Where the symbols take the units:
φ: q807->q80, q273->q127, q406->q479, q470->q121, q294->q316, q810->q956, q316->q822, q934->q88, q236->q470, q479->q565, q916->q383, q944->q294, q576->q578, q752->q262, q262->q166, q578->q810, q976->q916, q946->q481, q158->q728, q565->q273, q720->q807, q728->q164, q882->q922, q127->q906, q355->q576, q922->q720, q744->q158, q88->q744, q194->q752, q79->q362, q743->q946, q166->q278, q278->q113, q344->q494, q494->q976, q340->q344, q121->q743, q956->q644, q362->q944, q80->q558
ζ: q807->q810, q273->q976, q406->q340, q558->q644, q470->q922, q294->q158, q810->q166, q316->q728, q934->q406, q236->q882, q479->q344, q916->q316, q944->q744, q576->q752, q752->q470, q644->q113, q164->q906, q262->q121, q578->q262, q976->q294, q946->q80, q158->q273, q565->q494, q720->q578, q728->q127, q882->q355, q127->q916, q906->q383, q355->q194, q922->q576, q744->q565, q822->q164, q88->q479, q194->q236, q79->q934, q743->q807, q166->q743, q383->q822, q278->q946, q344->q362, q494->q944, q340->q79, q113->q481, q121->q720, q481->q558, q956->q278, q362->q88, q80->q956
ψ: q807->q720, q273->q565, q558->q80, q470->q236, q294->q944, q810->q578, q316->q294, q479->q406, q916->q976, q944->q362, q576->q355, q752->q194, q644->q956, q164->q728, q262->q752, q578->q576, q976->q494, q946->q743, q158->q744, q565->q479, q720->q922, q728->q158, q127->q273, q906->q127, q922->q882, q744->q88, q822->q316, q88->q934, q743->q121, q166->q262, q383->q916, q278->q166, q344->q340, q494->q344, q113->q278, q121->q470, q481->q946, q956->q810, q362->q79, q80->q807
κ: q807->q294, q273->q166, q406->q194, q558->q822, q470->q344, q294->q807, q810->q158, q316->q80, q934->q355, q236->q340, q479->q752, q916->q946, q944->q720, q576->q88, q752->q479, q644->q164, q164->q644, q262->q565, q578->q744, q976->q743, q946->q916, q158->q810, q565->q262, q720->q944, q728->q956, q882->q79, q127->q278, q906->q113, q355->q934, q922->q362, q744->q578, q822->q558, q88->q576, q194->q406, q79->q882, q743->q976, q166->q273, q383->q481, q278->q127, q344->q470, q494->q121, q340->q236, q113->q906, q121->q494, q481->q383, q956->q728, q362->q922, q80->q316
λ: q807->q743, q273->q158, q406->q934, q558->q481, q470->q752, q294->q976, q810->q807, q316->q916, q934->q79, q236->q194, q479->q88, q916->q127, q944->q494, q576->q922, q752->q576, q644->q558, q164->q822, q262->q578, q578->q720, q976->q273, q946->q278, q158->q294, q565->q744, q720->q121, q728->q316, q882->q236, q127->q728, q906->q164, q355->q882, q922->q470, q744->q944, q822->q383, q88->q362, q194->q355, q79->q340, q743->q166, q166->q810, q383->q906, q278->q956, q344->q479, q494->q565, q340->q406, q113->q644, q121->q262, q481->q113, q956->q80, q362->q344, q80->q946

In the rows, 25 stands for zero.

The rows follow the links: the fewer symbols apart two units are, the more alike their rows tend to be.

Here are some units, each with a row of numbers. One shown again gets a slightly different row.
q236: [41,43,33,16,8,24,31,25,27,15,15,24,17,23,25,28,28,9,25,14,37,32,30,25,30,29,21,23,24,28,20,30,15,26,25,25,19,26,14,18,25,22,20,29,32,17,19,24,20,13,17,13,18,23,24,19,32,21,27,32,15,19,25,37]
q728: [8,9,19,36,40,23,18,27,23,29,35,23,36,28,24,25,25,35,22,40,18,23,16,29,19,15,32,30,25,23,31,20,35,25,24,24,29,23,36,34,26,25,27,23,15,33,30,30,29,33,33,34,33,27,27,29,17,26,20,23,34,31,24,14]
q166: [28,27,23,22,8,22,28,27,31,26,23,34,20,13,21,27,15,29,24,13,24,23,32,15,21,33,13,15,22,26,22,29,25,28,31,29,24,31,30,20,20,20,32,31,35,37,30,21,15,31,29,32,29,35,15,8,27,21,30,6,19,32,32,34]
q316: [19,16,20,30,47,31,18,18,16,31,31,18,31,37,31,18,28,35,31,34,18,19,21,26,26,23,35,31,29,24,22,19,26,23,19,21,32,19,26,33,26,35,25,16,20,20,23,22,34,31,28,29,24,17,29,43,21,33,26,33,35,22,20,12]
q479: [31,24,26,21,23,19,25,35,36,11,31,32,23,24,25,37,21,9,11,34,29,33,9,32,22,16,27,21,28,22,30,40,40,28,26,24,17,18,31,14,26,24,19,32,4,23,22,35,22,20,23,19,26,28,24,25,24,15,29,23,26,22,24,20]
q720: [27,30,35,24,12,34,25,16,19,30,15,18,22,20,28,18,36,24,45,13,26,21,30,23,27,35,20,30,18,28,22,20,11,22,18,33,25,34,13,28,27,28,23,23,43,21,23,16,32,22,25,25,25,21,34,19,25,39,22,30,26,22,23,28]
q565: [28,21,21,23,31,17,23,33,36,14,35,33,28,24,27,35,16,12,10,35,22,28,11,29,20,18,25,18,29,23,31,40,41,27,29,24,19,17,37,16,25,27,24,29,4,25,25,30,21,27,27,24,25,29,24,28,21,15,33,17,28,22,27,16]
q578: [19,25,35,28,5,24,20,23,26,29,22,23,27,9,20,24,32,25,35,20,26,25,24,25,20,26,20,27,11,25,30,21,20,23,25,37,17,39,24,29,27,14,24,30,36,35,30,26,29,26,32,32,37,32,31,6,21,32,17,16,26,35,28,28]

Each walk starts at a row. The symbols on each line, taken left to right, move it on to the next unit.
Each answer is a row, close to the row of the unit it stands for.
[24,25,29,24,20,33,24,16,18,33,14,19,24,21,29,14,32,33,45,13,24,18,34,19,27,36,21,32,19,26,20,14,11,22,22,30,29,34,14,31,26,29,25,22,45,26,24,17,32,27,27,30,24,22,29,22,25,39,23,27,26,28,23,26]
ψ λ λ φ κ ψ λ ζ ζ -> [37,26,22,19,39,24,28,25,31,15,25,26,21,35,36,28,19,15,19,27,26,23,18,28,24,26,27,22,33,24,21,36,30,24,22,18,27,15,26,16,24,37,22,24,13,13,18,22,24,24,20,17,15,16,25,42,25,22,41,32,26,14,22,16]
ζ κ φ ψ ζ φ ψ ζ -> [33,32,28,20,5,22,30,29,33,23,21,34,18,12,22,29,18,20,22,13,31,27,28,20,21,32,14,16,21,27,25,31,23,28,30,29,19,33,29,17,23,18,28,32,33,33,26,23,16,25,26,28,28,34,19,6,26,18,28,7,18,30,34,35]
[30,35,38,22,9,30,24,19,21,24,14,17,20,19,26,22,37,16,42,14,30,27,28,26,27,30,21,29,17,29,23,20,10,20,21,31,21,31,11,28,27,23,19,26,39,19,20,22,33,16,22,20,24,19,35,18,28,33,19,33,27,23,23,28]
ζ κ κ λ λ κ ζ λ ψ -> [38,34,28,19,29,23,29,30,29,11,23,23,22,31,28,32,29,7,16,28,32,34,18,34,29,19,29,24,30,27,24,34,29,23,21,20,20,14,19,16,27,27,18,29,13,13,17,28,24,14,17,10,17,18,28,34,28,18,29,37,24,13,22,23]
κ φ φ ζ φ λ ψ φ κ -> [32,23,16,20,45,27,27,23,26,19,26,29,23,37,34,24,16,21,19,28,22,19,21,25,27,29,25,22,35,25,19,33,32,26,23,16,31,15,29,18,22,39,28,19,13,13,19,18,22,27,22,20,16,17,22,42,25,25,42,29,27,16,23,14]
[19,18,32,30,24,20,19,31,28,17,31,23,33,22,23,32,35,14,22,42,26,32,8,35,20,11,33,28,21,22,35,29,35,22,22,30,17,20,27,27,29,20,16,28,10,27,25,37,32,22,27,25,34,25,36,23,17,27,19,29,35,27,24,15]
φ λ κ λ κ φ λ φ -> [21,13,11,29,40,20,25,30,31,24,36,32,27,29,25,28,10,31,9,33,17,23,20,25,22,21,26,21,32,22,27,31,41,31,31,19,30,18,39,22,21,26,30,23,10,28,29,28,17,34,30,30,27,29,15,32,23,17,31,14,26,28,30,21]
ψ κ φ κ ζ -> [28,21,11,23,49,27,27,25,24,27,27,28,23,40,32,21,15,30,18,25,20,18,26,23,27,29,29,23,35,25,18,28,31,27,25,14,36,16,29,21,23,38,31,18,16,16,22,19,20,31,25,24,14,19,18,45,27,23,37,28,26,18,23,19]
[40,38,28,15,12,29,33,20,26,22,14,28,15,23,30,22,23,20,31,6,28,22,33,18,28,38,14,20,24,27,16,29,16,24,26,26,26,28,18,16,21,30,28,28,38,20,21,15,19,22,20,19,17,24,20,20,30,27,36,23,18,22,27,33]
λ ψ ζ κ ψ ζ φ -> [26,23,34,26,31,27,19,23,23,17,25,17,29,30,32,27,34,13,30,34,27,28,12,35,25,18,34,32,26,25,27,26,25,20,16,27,21,21,19,26,30,30,16,24,14,14,18,29,37,20,22,18,23,15,38,36,21,33,23,43,35,17,18,14]
λ ζ ψ κ φ ζ ζ λ ψ κ -> [21,25,32,28,22,19,21,31,29,16,30,23,32,22,22,33,34,11,20,40,27,37,12,36,23,8,32,29,22,23,34,27,32,24,20,29,15,18,24,26,30,19,16,29,10,24,22,37,35,18,21,20,32,24,32,25,22,22,17,31,30,24,22,18]
[14,16,17,32,47,28,22,20,16,36,31,18,31,40,26,16,25,40,24,34,19,19,28,24,27,24,34,32,30,25,24,14,25,24,22,18,36,20,26,35,25,31,28,15,23,22,24,21,30,31,28,28,23,18,26,43,22,29,22,34,29,25,20,16]
ψ κ φ κ ζ -> [7,11,15,36,43,23,21,26,20,34,35,23,34,30,21,23,22,41,18,38,17,22,23,27,23,18,35,31,28,21,29,16,33,26,25,20,33,21,33,35,27,23,29,17,18,34,30,30,28,33,31,34,33,28,22,32,22,25,18,23,30,32,23,18]
ψ λ φ ζ ψ ψ -> [11,11,24,34,36,22,16,27,27,26,35,26,34,24,25,27,27,28,24,41,19,25,11,29,18,15,31,30,22,22,33,22,36,25,21,29,24,23,33,30,28,25,23,22,12,29,29,32,33,33,32,35,35,28,31,27,18,28,20,23,36,28,24,10]
[16,14,28,31,32,22,16,29,28,21,34,25,33,21,25,31,31,21,23,41,22,29,6,33,21,13,32,31,21,21,34,27,37,24,21,30,20,22,30,28,29,23,18,27,8,26,28,33,35,26,31,29,33,28,35,26,15,26,21,26,38,28,22,11]
ζ κ φ κ λ ζ -> [25,15,16,25,36,18,24,33,35,18,34,36,27,25,26,32,11,23,12,36,22,25,13,25,21,20,26,18,30,22,30,37,43,28,29,21,27,17,39,19,23,27,28,26,7,27,27,29,21,31,29,29,27,29,19,29,21,16,34,16,29,24,28,16]
ζ φ ζ κ κ κ φ -> [18,24,20,29,30,32,26,16,13,42,23,18,26,32,21,15,26,45,34,18,21,16,41,17,29,32,25,29,24,26,19,10,13,24,25,23,35,31,20,36,25,27,32,18,42,26,28,17,26,30,28,31,25,21,21,26,30,33,21,26,21,29,24,31]
[22,29,39,28,3,24,21,26,28,24,21,23,28,11,18,29,34,19,34,22,29,31,22,29,22,22,19,27,15,26,30,22,19,24,23,37,15,36,20,26,28,12,20,31,34,32,28,28,29,20,26,28,35,32,31,4,22,29,14,22,24,33,27,30]
ζ λ κ ψ κ λ ζ ζ -> [34,37,33,21,5,19,30,32,31,16,19,29,20,16,18,32,26,11,19,19,34,35,26,25,24,23,21,18,21,27,28,32,23,25,30,26,15,26,23,17,24,15,21,34,28,29,24,30,18,14,19,18,27,31,23,9,29,18,20,21,16,25,28,38]
φ φ φ ζ λ λ -> [16,21,30,31,10,25,21,22,23,32,22,23,28,12,20,22,28,34,37,20,22,21,27,20,19,26,19,28,14,24,29,19,20,23,26,34,22,38,26,31,26,16,27,27,38,37,32,24,26,31,33,37,36,33,26,7,20,31,17,14,28,36,28,26]
[15,14,10,28,42,20,26,30,25,31,37,31,30,33,23,26,12,38,9,35,16,22,29,23,24,23,29,22,31,23,25,24,37,30,33,18,33,18,37,28,23,25,32,22,14,32,30,27,17,34,28,28,25,29,14,33,25,17,26,17,23,28,26,24]
κ ζ ζ ψ φ λ λ ψ -> [24,25,18,24,15,23,30,25,28,33,25,34,21,19,21,24,14,38,22,13,22,21,36,15,23,33,17,18,24,26,21,24,23,28,34,25,30,30,32,23,21,19,35,27,35,36,32,21,12,31,30,31,29,33,13,12,28,20,26,6,16,32,31,36]
κ ζ λ ζ λ κ φ -> [22,24,16,29,24,24,30,25,25,36,26,32,23,26,18,22,13,40,18,17,19,20,39,17,24,31,21,19,26,27,22,19,25,29,34,21,32,29,32,30,19,20,35,24,33,37,32,20,14,31,28,31,25,32,10,17,29,19,23,11,15,33,30,39]
